Here is a tiny trained network, its code and every weight. The questions are about switching its units off for an input and a target symbol, where a switched-off unit gives its printed mean instead of its output.

import numpy as np


def w(rows, s, z=0):
    codes = np.array(rows[::2]) - 128.0
    scale = np.full(codes.shape[1], s)
    scale[-1] = z or s
    return codes * scale


def f(y):
    return y / 2 * (1 + np.tanh(0.7978845608 * (y + 0.044715 * y**3)))


def softmax(a):
    e = np.exp(a - a.max(-1, keepdims=True))
    return e / e.sum(-1, keepdims=True)


def log_softmax(a):
    a = a - a.max(-1, keepdims=True)
    return a - np.log(np.exp(a).sum(-1, keepdims=True))


def net(x, mask):
    ids = ['βγδεηλμπστφψω'.index(c) for c in x.split()]
    T = len(ids)
    res = E[ids] + P[:T]
    u = 0
    for l in range(2):
        q, k, v = (res @ M[l].T for M in (Q, K, V))
        z = softmax(np.where(np.tri(T) > 0, q @ k.T / 3**0.5, -1e9)) @ v
        res = res + np.where(mask[u], z, O[l][:, -1]) @ O[l][:, :-1]
        u += 1
        y = f(res @ A[l][:, :-1].T + A[l][:, -1])
        res = res + np.where(mask[u : u + 4], y, B[l][:, -1]) @ B[l][:, :-1]
        u += 4
    return log_softmax(res[-1] @ U[:, :-1].T + U[:, -1])


Q, K, V, O, A, B = {}, {}, {}, {}, {}, {}
E = w([
[189,156,176,7,52],'β',
[65,97,153,138,180],'γ',
[103,26,201,191,94],'δ',
[123,43,118,189,62],'ε',
[74,129,122,176,42],'η',
[119,88,163,103,225],'λ',
[145,21,105,91,131],'μ',
[47,89,171,30,110],'π',
[88,143,144,45,213],'σ',
[104,107,119,38,229],'τ',
[26,123,98,100,146],'φ',
[65,162,79,9,222],'ψ',
[43,165,94,94,79],'ω',
],0.013)
P = w([
[254,110,90,156,88],'0',
[100,82,168,92,103],'1',
[98,83,174,85,104],'2',
[97,83,179,80,102],'3',
[98,82,184,75,100],'4',
[95,80,183,73,98],'5',
[95,80,183,68,91],'6',
[89,87,191,72,101],'7',
[93,85,189,68,99],'8',
[91,86,192,72,90],'9',
],0.0046)
Q[0] = w([
[180,127,53,141,113],'L0H1',
[140,122,5,157,191],'L0H1',
[240,162,123,87,140],'L0H1',
],0.021)
K[0] = w([
[43,52,150,171,117],'L0H1',
[60,78,43,208,243],'L0H1',
[7,57,159,115,153],'L0H1',
],0.014)
V[0] = w([
[212,253,254,108,124],'L0H1',
[73,23,92,69,50],'L0H1',
[120,82,217,177,177],'L0H1',
],0.0081)
O[0] = w([
[180,111,3,3,35,111],'L0H1',
[54,97,60,230,184,253],'L0H1',
[90,98,177,67,58,75],'L0H1',
],0.0067,0.0057)
A[0] = w([
[12,92,101,123,146,62],'L0N1',
[146,99,198,162,188,117],'L0N2',
[27,249,160,30,168,108],'L0N3',
[213,86,181,188,86,2],'L0N4',
],0.011,0.0054)
B[0] = w([
[102,162,182,62,161,254],'L0N1',
[64,145,117,135,82,183],'L0N2',
[123,85,118,194,88,231],'L0N3',
[132,248,139,43,189,129],'L0N4',
],0.012,0.0095)
Q[1] = w([
[20,36,156,80,59],'L1H1',
[78,120,148,97,91],'L1H1',
[5,114,113,98,112],'L1H1',
],0.026)
K[1] = w([
[246,250,65,153,177],'L1H1',
[167,173,103,130,127],'L1H1',
[219,150,142,93,165],'L1H1',
],0.018)
V[1] = w([
[130,231,200,186,3],'L1H1',
[97,224,172,52,155],'L1H1',
[191,45,244,114,147],'L1H1',
],0.018)
O[1] = w([
[14,225,252,81,70,37],'L1H1',
[117,77,202,146,78,188],'L1H1',
[85,26,60,36,97,1],'L1H1',
],0.015,0.0064)
A[1] = w([
[247,140,99,124,118,158],'L1N1',
[138,143,180,97,128,1],'L1N2',
[239,206,181,79,243,93],'L1N3',
[161,190,20,68,145,124],'L1N4',
],0.011,0.0086)
B[1] = w([
[97,104,158,200,66,254],'L1N1',
[251,128,8,142,113,170],'L1N2',
[212,99,125,26,164,238],'L1N3',
[103,198,109,104,89,236],'L1N4',
],0.017,0.015)
U = w([
[146,105,206,101,38,63],'β',
[109,82,100,60,113,158],'γ',
[138,95,242,214,127,140],'δ',
[129,106,116,234,128,71],'ε',
[136,200,143,220,139,93],'η',
[206,102,85,167,120,24],'λ',
[154,20,181,154,127,134],'μ',
[52,116,195,83,106,253],'π',
[127,127,142,145,124,189],'σ',
[177,99,200,137,153,134],'τ',
[97,203,106,82,145,124],'φ',
[107,152,84,226,254,231],'ψ',
[65,193,70,145,125,110],'ω',
],0.0063,0.0077)

Each question gives the input, a string of symbols that net reads in full, and the target symbol t.
The units are the heads (3 rows each of Q, K, V and O) and the neurons (one row each of A and B). Each row of codes is followed by its name. A weight is (code - 128) times the scale printed after its matrix; where a second scale follows, it is the last column's (O, A, B and U).
mask holds one flag per unit, layer by layer, with each layer's heads first. A switched-off unit (its flag False) gives its mean, the last column of its rows in O or B, instead of its output. The means were averaged over made-up inputs and are rounded, as every weight is.
A unit's drop is (log p(t) with every unit on - log p(t) with that unit switched off) / (log p(t) with every unit on - log p(t) with every unit switched off).
The circuit of an input: a set's keep is (log p(t) with only the set's units on - log p(t) with every unit switched off) / (log p(t) with every unit on - log p(t) with every unit switched off). Starting from all 10 units, units are removed one at a time, each time the one whose removal leaves the highest keep (on an exact tie, the one counted first), for as long as the keep stays at least 0.8.
circuit, biggest first: the units of the circuit, biggest drop first
k most important neurons: the k neurons with the biggest drops, biggest first
top k neurons in layer l: the k neurons of layer l with the biggest drops, biggest first
input β σ γ φ τ η, target η: circuit, biggest first -> [L0H1 L0N1 L1H1]
input ψ λ ψ ε η φ γ, target λ: circuit, biggest first -> [L1H1 L0N2]
input ψ δ τ μ, target λ: top neuron in layer 1 -> [L1N3]
input δ τ π η π ψ ψ, target β: top 2 neurons in layer 0 -> [L0N3 L0N2]
input ψ δ φ π γ ε μ τ η η, target λ: circuit, biggest first -> [L0N3 L1H1 L1N3]
input σ ψ φ η ε η σ π, target ω: top 2 neurons in layer 1 -> [L1N4 L1N3]
input λ ψ μ δ, target γ: circuit, biggest first -> [L0H1 L1H1]
input ε ψ ψ σ ω η, target η: 4 most important neurons -> [L0N3 L0N4 L1N2 L0N2]
input τ τ φ π ψ ε, target ε: 4 most important neurons -> [L0N1 L1N1 L1N3 L0N3]
input λ ε σ ε ω η ω ψ, target γ: top 2 neurons in layer 0 -> [L0N3 L0N1]
input η γ ψ, target φ: circuit, biggest first -> [L0N3 L1H1 L0N1 L1N3]
input λ η ω μ ψ φ λ ω φ τ, target γ: circuit, biggest first -> [L1H1 L0H1]
input η ψ φ β λ, target λ: top 3 neurons in layer 0 -> [L0N1 L0N2 L0N3]
input π π ψ, target μ: circuit, biggest first -> [L1H1 L0N1]
input μ ψ ε, target ψ: top 3 neurons in layer 0 -> [L0N3 L0N2 L0N1]
input π ψ ω ω ε σ, target μ: 4 most important neurons -> [L0N2 L0N3 L1N4 L0N1]
input τ ψ ψ ψ η λ γ μ, target ε: 2 most important neurons -> [L0N1 L1N1]
input β ω λ, target λ: top neuron in layer 1 -> [L1N3]
input ω γ λ, target τ: 2 most important neurons -> [L0N2 L1N3]
input δ φ η, target β: circuit, biggest first -> [L1H1 L1N2 L0N2 L0N4]
input ε ω β η ω ε, target ε: circuit, biggest first -> [L0N1 L1N3]
input φ λ η ψ, target δ: top 2 neurons in layer 0 -> [L0N3 L0N2]
